Here is a tiny trained network, its code and every weight. The questions are about switching its units off for an input and a target symbol, where a switched-off unit gives its printed mean instead of its output.

import numpy as np


def w(rows, s, z=0):
    codes = np.array(rows[::2]) - 128.0
    scale = np.full(codes.shape[1], s)
    scale[-1] = z or s
    return codes * scale


def softmax(a):
    e = np.exp(a - a.max(-1, keepdims=True))
    return e / e.sum(-1, keepdims=True)


def log_softmax(a):
    a = a - a.max(-1, keepdims=True)
    return a - np.log(np.exp(a).sum(-1, keepdims=True))


def net(x, mask):
    ids = ['Λγεημξψ'.index(c) for c in x.split()]
    T = len(ids)
    res = E[ids] + P[:T]
    u = 0
    for l in range(3):
        r = res
        for j in range(3):
            rows = slice(2 * j, 2 * j + 2)
            q, k, v = (r @ M[l][rows].T for M in (Q, K, V))
            z = softmax(np.where(np.tri(T) > 0, q @ k.T / 2**0.5, -1e9)) @ v
            o = O[l][rows]
            res = res + np.where(mask[u + j], z, o[:, -1]) @ o[:, :-1]
        u += 3
    return log_softmax(res[-1] @ U[:, :-1].T + U[:, -1])


Q, K, V, O = {}, {}, {}, {}
E = w([
[60,60,50,160,127,116,116],'Λ',
[79,183,149,107,176,104,38],'γ',
[79,129,143,153,166,97,185],'ε',
[110,126,34,87,84,152,128],'η',
[123,101,159,130,167,245,137],'μ',
[123,178,163,76,120,168,179],'ξ',
[134,1,181,71,78,116,140],'ψ',
],0.013)
P = w([
[156,159,114,163,133,128,143],'0',
[103,128,106,95,169,126,125],'1',
[167,180,137,136,37,73,68],'2',
[62,133,104,66,177,131,121],'3',
[3,54,203,230,85,153,66],'4',
[67,113,100,40,186,121,101],'5',
],0.013)
Q[0] = w([
[202,114,83,63,255,132,140],'0.h0',
[200,72,158,144,24,75,102],'0.h0',
[57,113,153,134,139,100,82],'0.h1',
[156,68,159,154,242,75,114],'0.h1',
[105,60,87,32,187,147,213],'0.h2',
[37,182,157,97,135,137,46],'0.h2',
],0.0076)
K[0] = w([
[103,115,108,69,246,114,137],'0.h0',
[180,85,106,108,92,135,207],'0.h0',
[78,149,125,109,161,140,100],'0.h1',
[120,138,109,50,168,120,160],'0.h1',
[101,86,181,54,102,127,122],'0.h2',
[94,166,150,139,124,125,54],'0.h2',
],0.012)
V[0] = w([
[141,219,115,248,57,100,13],'0.h0',
[253,109,124,52,100,140,152],'0.h0',
[147,151,190,111,87,104,26],'0.h1',
[175,170,48,167,154,140,220],'0.h1',
[47,204,131,64,182,148,58],'0.h2',
[109,219,106,253,152,174,155],'0.h2',
],0.0053)
O[0] = w([
[214,86,143,147,63,102,102,172],'0.h0',
[67,200,156,95,51,164,124,40],'0.h0',
[141,99,198,124,108,108,60,143],'0.h1',
[197,224,64,123,134,165,187,80],'0.h1',
[179,73,139,56,222,83,60,255],'0.h2',
[254,83,128,180,151,100,151,121],'0.h2',
],0.0066,0.005)
Q[1] = w([
[129,88,226,214,28,125,69],'1.h0',
[37,31,143,71,215,151,132],'1.h0',
[2,122,121,126,150,213,106],'1.h1',
[160,128,24,29,237,139,142],'1.h1',
[149,135,119,123,179,189,168],'1.h2',
[172,140,210,212,109,147,134],'1.h2',
],0.0078)
K[1] = w([
[195,254,120,226,13,148,152],'1.h0',
[116,75,223,41,83,45,3],'1.h0',
[88,82,189,30,20,54,88],'1.h1',
[79,50,148,35,218,125,144],'1.h1',
[132,154,135,160,190,176,187],'1.h2',
[224,124,155,211,61,128,156],'1.h2',
],0.007)
V[1] = w([
[111,197,194,131,124,2,213],'1.h0',
[79,91,29,89,87,31,37],'1.h0',
[114,134,11,158,123,162,84],'1.h1',
[93,33,113,166,34,77,131],'1.h1',
[159,173,118,145,159,188,191],'1.h2',
[133,208,109,143,182,164,150],'1.h2',
],0.007)
O[1] = w([
[119,102,153,90,134,12,169,97],'1.h0',
[189,166,99,126,178,139,171,254],'1.h0',
[182,157,114,193,133,168,130,137],'1.h1',
[99,181,211,147,143,136,158,101],'1.h1',
[114,107,100,137,102,82,128,38],'1.h2',
[129,111,96,138,88,76,93,92],'1.h2',
],0.011,0.007)
Q[2] = w([
[245,88,104,99,157,138,126],'2.h0',
[152,170,175,196,74,131,100],'2.h0',
[158,159,134,129,43,108,95],'2.h1',
[151,142,43,58,147,126,174],'2.h1',
[186,81,111,125,196,116,149],'2.h2',
[209,114,149,168,99,98,136],'2.h2',
],0.012)
K[2] = w([
[184,170,124,140,177,65,2],'2.h0',
[166,99,81,191,53,101,187],'2.h0',
[107,90,77,226,99,122,202],'2.h1',
[131,96,104,69,254,150,142],'2.h1',
[165,240,95,49,204,88,50],'2.h2',
[180,133,48,162,111,77,155],'2.h2',
],0.0086)
V[2] = w([
[129,138,103,158,81,148,157],'2.h0',
[160,166,169,167,145,75,75],'2.h0',
[184,212,58,2,66,102,133],'2.h1',
[140,170,171,63,92,165,63],'2.h1',
[161,95,99,172,134,142,45],'2.h2',
[101,95,185,138,93,163,117],'2.h2',
],0.0098)
O[2] = w([
[124,149,116,158,143,169,120,14],'2.h0',
[165,103,84,69,161,130,155,174],'2.h0',
[155,169,164,140,6,98,101,202],'2.h1',
[165,153,71,79,92,124,106,168],'2.h1',
[160,83,119,136,119,161,111,254],'2.h2',
[87,134,77,86,130,164,104,20],'2.h2',
],0.012,0.0065)
U = w([
[124,200,173,194,194,205,186,62],'Λ',
[173,129,93,71,147,116,169,224],'γ',
[45,66,205,163,141,79,156,89],'ε',
[150,231,145,183,91,167,144,94],'η',
[46,79,100,146,113,191,76,78],'μ',
[63,117,122,110,38,73,98,23],'ξ',
[43,254,122,101,139,152,162,252],'ψ',
],0.004,0.0036)

Each question gives the input, a string of symbols that net reads in full, and the target symbol t.
The units are the heads (2 rows each of Q, K, V and O). Each row of codes is followed by its name. A weight is (code - 128) times the scale printed after its matrix; where a second scale follows, it is the last column's (O and U).
mask holds one flag per head, layer by layer. A switched-off head (its flag False) gives its mean, the last column of its rows in O, instead of its output. The means were averaged over made-up inputs and are rounded, as every weight is.
A unit's drop is (log p(t) with every unit on - log p(t) with that unit switched off) / (log p(t) with every unit on - log p(t) with every unit switched off).
The circuit of an input: a set's keep is (log p(t) with only the set's units on - log p(t) with every unit switched off) / (log p(t) with every unit on - log p(t) with every unit switched off). Starting from all 9 units, units are removed one at a time, each time the one whose removal leaves the highest keep (on an exact tie, the one counted first), for as long as the keep stays at least 0.8.
units of the circuit, in order: the units of the circuit, biggest drop first
most important unit: the unit with the biggest drop
which heads matter: for each layer, one digit per head in row order, 1 if its drop is at least 0.15 and else 0, layers parted by /
drop when u is switched off: that unit's drop, to one decimal
input ε Λ Λ η ψ, target Λ: most important unit : 1.h1
input ξ ξ ψ, target ξ: units of the circuit, in order : (1.h0 2.h1 0.h0)
input ψ ε ε ψ γ, target ε: units of the circuit, in order : (1.h0 0.h1 2.h1)
input ψ η ε, target ψ: units of the circuit, in order : (2.h2 0.h2 1.h1 0.h0)
input ψ ε Λ μ, target ψ: units of the circuit, in order : (2.h2 1.h1 0.h2 0.h0)
input ξ η η, target ξ: units of the circuit, in order : (1.h0 2.h1 0.h0)
input γ γ μ ε ξ, target μ: units of the circuit, in order : (1.h0 2.h2)
input ψ ε ξ ψ ψ, target ξ: units of the circuit, in order : (2.h1 0.h0 1.h1)
input γ γ μ ξ ε, target μ: units of the circuit, in order : (1.h0 2.h2)
input ψ η η, target ψ: which heads matter : 101 / 010 / 001
input γ ψ η Λ, target ψ: units of the circuit, in order : (2.h2 0.h2 1.h1)
input Λ η γ γ Λ, target γ: units of the circuit, in order : (2.h1 1.h0 2.h0 0.h0)
input μ ψ μ, target μ: which heads matter : 000 / 100 / 001
input ψ γ η γ γ, target η: most important unit : 2.h1
input Λ μ ξ, target Λ: units of the circuit, in order : (2.h1 1.h1 0.h2)
input μ η γ ψ ε, target γ: units of the circuit, in order : (1.h0 2.h1 0.h0 2.h0)
input ψ γ μ ψ, target ψ: which heads matter : 001 / 010 / 001
input γ γ Λ μ η, target Λ: which heads matter : 000 / 010 / 000
input γ γ γ, target γ: which heads matter : 000 / 000 / 100
input μ γ Λ, target μ: most important unit : 1.h0
input γ ψ η η μ, target η: which heads matter : 100 / 010 / 010
input ψ ξ η ε, target ψ: which heads matter : 001 / 010 / 001
input μ μ μ ε, target ε: drop when 1.h0 is switched off : 0.2
input ε Λ Λ Λ, target Λ: drop when 1.h2 is switched off : 0.0
input γ η ε γ γ, target ε: drop when 2.h1 is switched off : 0.1
input μ η η, target μ: drop when 1.h0 is switched off : 1.0
input ε μ γ ε γ, target γ: most important unit : 1.h0
